arr = [[133, 127, 121, 118, 139, 117, 109], [125, 136, 139, 118, 138, 130, 116], [134, 122, 119, 130, 131, 140, 138], [133, 135, 142, 121, 128, 132, 135], [120, 112, 128, 135, 117, 112, 124], [117, 121, 116, 121, 132, 139, 133], [127, 135, 111, 141, 136, 125, 125], [134, 131, 114, 126, 145, 142, 127], [134, 127, 144, 119, 118, 123, 136], [147, 121, 111, 128, 113, 127, 135], [130, 136, 137, 135, 136, 106, 120], [119, 124, 131, 139, 122, 130, 116], [114, 124, 124, 137, 139, 126, 149], [119, 124, 135, 136, 134, 138, 110], [150, 141, 126, 119, 129, 126, 120], [121, 139, 137, 129, 112, 142, 125]]
arr[-16][0] = 133
arr[1][-7] = 125
arr[-4][-5] = 124
arr[3][-5] = 142
arr[10][6] = 120
arr[11][1] = 124
arr[13][-2] = 138
arr[5] = [117, 121, 116, 121, 132, 139, 133]
arr[10][2] = 137
arr[-1][-3] = 112
arr[-4][3] = 137
arr[-4][5] = 126
arr[11][-7] = 119
arr[12][4] = 139
arr[11][-2] = 130
arr[2][-6] = 122
arr[-13][-7] = 133
arr[-14][-3] = 131
arr[-14][3] = 130
arr[14] = [150, 141, 126, 119, 129, 126, 120]
arr[-12][-3] = 117
arr[6] = [127, 135, 111, 141, 136, 125, 125]
arr[-16] = [133, 127, 121, 118, 139, 117, 109]
arr[:, -7] = [133, 125, 134, 133, 120, 117, 127, 134, 134, 147, 130, 119, 114, 119, 150, 121]
arr[-8][5] = 123
arr[-11][0] = 117
arr[-1] = [121, 139, 137, 129, 112, 142, 125]
arr[-16][4] = 139
arr[:, -3] = [139, 138, 131, 128, 117, 132, 136, 145, 118, 113, 136, 122, 139, 134, 129, 112]
arr[-13][-2] = 132
arr[-9][-2] = 142

B =
[[124 126 125 125 129 129]
 [133 133 122 121 120 124]
 [128 132 127 124 126 129]
 [141 124 132 137 130 126]
 [123 125 126 132 131 129]
 [128 130 122 123 127 128]
 [125 127 136 136 133 129]
 [151 128 137 142 123 125]
 [134 126 132 134 127 130]
 [131 127 132 132 129 129]
 [132 126 128 131 125 126]
 [120 127 134 135 141 132]
 [126 125 131 132 133 130]]
Rows and columns are counted from 0.
row 0 col 0: 124
row 0 col 2: 125
row 8 col 2: 132
row 6 col 5: 129
row 7 col 1: 128
row 11 col 5: 132
row 6 col 4: 133
row 11 col 0: 120
row 2 col 0: 128
row 6 col 3: 136
row 0 col 4: 129
row 5 col 4: 127
row 1 col 1: 133
row 11 col 4: 141
row 2 col 1: 132
row 11 col 3: 135
row 9 col 5: 129
row 4 col 2: 126
row 10 col 4: 125
row 7 col 5: 125
row 4 col 3: 132
row 7 col 2: 137
row 3 col 5: 126
row 11 col 1: 127
row 0 col 3: 125
row 12 col 3: 132
row 8 col 5: 130
row 6 col 1: 127
row 7 col 4: 123

m =
[[136 112 135 132 126 143 129 124 121 130 121 130 141 132 128 108]
 [114 121 135 119 122 121 121 143 128 139 122 125 141 127 129 142]
 [115 104 146 121 120 132 123 139 122 144 114 126 153 133 129 125]
 [120 108 142 125 117 138 124 139 120 136 119 126 147 135 126 119]
 [143 124 125 139 126 147 133 115 123 115 130 131 125 132 123 102]
 [139 143 115 135 133 127 133 117 133 118 136 129 110 124 126 127]
 [140 107 134 139 126 147 133 119 120 128 119 130 143 135 128  99]]
Indices start at 0.
(0, 0) -> 136
(6, 15) -> 99
(1, 10) -> 122
(2, 4) -> 120
(6, 8) -> 120
(3, 15) -> 119
(3, 11) -> 126
(0, 5) -> 143
(3, 14) -> 126
(0, 14) -> 128
(3, 7) -> 139
(5, 9) -> 118
(1, 9) -> 139
(0, 13) -> 132
(5, 12) -> 110
(4, 7) -> 115
(2, 11) -> 126
(3, 9) -> 136
(3, 3) -> 125
(6, 5) -> 147
(1, 2) -> 135
(4, 13) -> 132
(5, 3) -> 135
(4, 9) -> 115
(2, 13) -> 133
(6, 12) -> 143
(6, 7) -> 119
(2, 9) -> 144
(3, 13) -> 135
(0, 10) -> 121
(3, 0) -> 120
(0, 6) -> 129
(4, 12) -> 125

data =
[[117 102 117 136 119 134 121 121 120 122 123 135]
 [128 126 127 126 126 130 135 127 132 133 127 128]
 [129 129 128 127 127 133 131 128 130 130 127 125]
 [124 124 119 121 131 120 118 139 112 139 145 121]
 [130 124 131 127 126 131 133 121 128 126 123 129]
 [131 125 130 127 127 134 135 127 131 132 123 128]
 [132 130 132 128 130 131 137 128 129 128 126 130]
 [129 130 127 127 130 131 131 130 132 130 128 126]
 [119 128 120 133 117 137 116 119 122 126 144 118]
 [127 126 127 125 126 127 126 128 128 125 128 125]
 [128 129 129 127 127 127 132 125 127 126 129 130]
 [131 114 130 139 136 119 118 135 111 124 117 148]
 [133 149 132 124 138 125 116 126 119 130 141 118]
 [133 116 132 140 138 119 122 138 114 126 116 150]
 [126 131 126 131 125 129 131 129 134 125 132 129]
 [133 147 137 120 130 124 135 127 145 127 124 122]]
data[0, 0] -> 117
data[12, 3] -> 124
data[12] -> [133, 149, 132, 124, 138, 125, 116, 126, 119, 130, 141, 118]
data[11, 8] -> 111
data[10, 10] -> 129
data[13, 2] -> 132
data[14, 9] -> 125
data[3, 10] -> 145
data[5, 9] -> 132
data[10] -> [128, 129, 129, 127, 127, 127, 132, 125, 127, 126, 129, 130]
data[12, 8] -> 119
data[8, 11] -> 118
data[8, 2] -> 120
data[14, 11] -> 129
data[11, 2] -> 130
data[1, 9] -> 133
data[6, 1] -> 130
data[1] -> [128, 126, 127, 126, 126, 130, 135, 127, 132, 133, 127, 128]
data[5, 4] -> 127
data[1, 11] -> 128
data[1, 2] -> 127
data[9, 2] -> 127
data[6, 6] -> 137
data[3] -> [124, 124, 119, 121, 131, 120, 118, 139, 112, 139, 145, 121]
data[9, 1] -> 126
data[10, 2] -> 129
data[13, 4] -> 138
data[:, 10] -> [123, 127, 127, 145, 123, 123, 126, 128, 144, 128, 129, 117, 141, 116, 132, 124]
data[1, 6] -> 135
data[12, 10] -> 141
data[:, 3] -> [136, 126, 127, 121, 127, 127, 128, 127, 133, 125, 127, 139, 124, 140, 131, 120]
data[4] -> [130, 124, 131, 127, 126, 131, 133, 121, 128, 126, 123, 129]
data[1, 3] -> 126
data[1, 8] -> 132
data[0, 4] -> 119
data[10, 3] -> 127
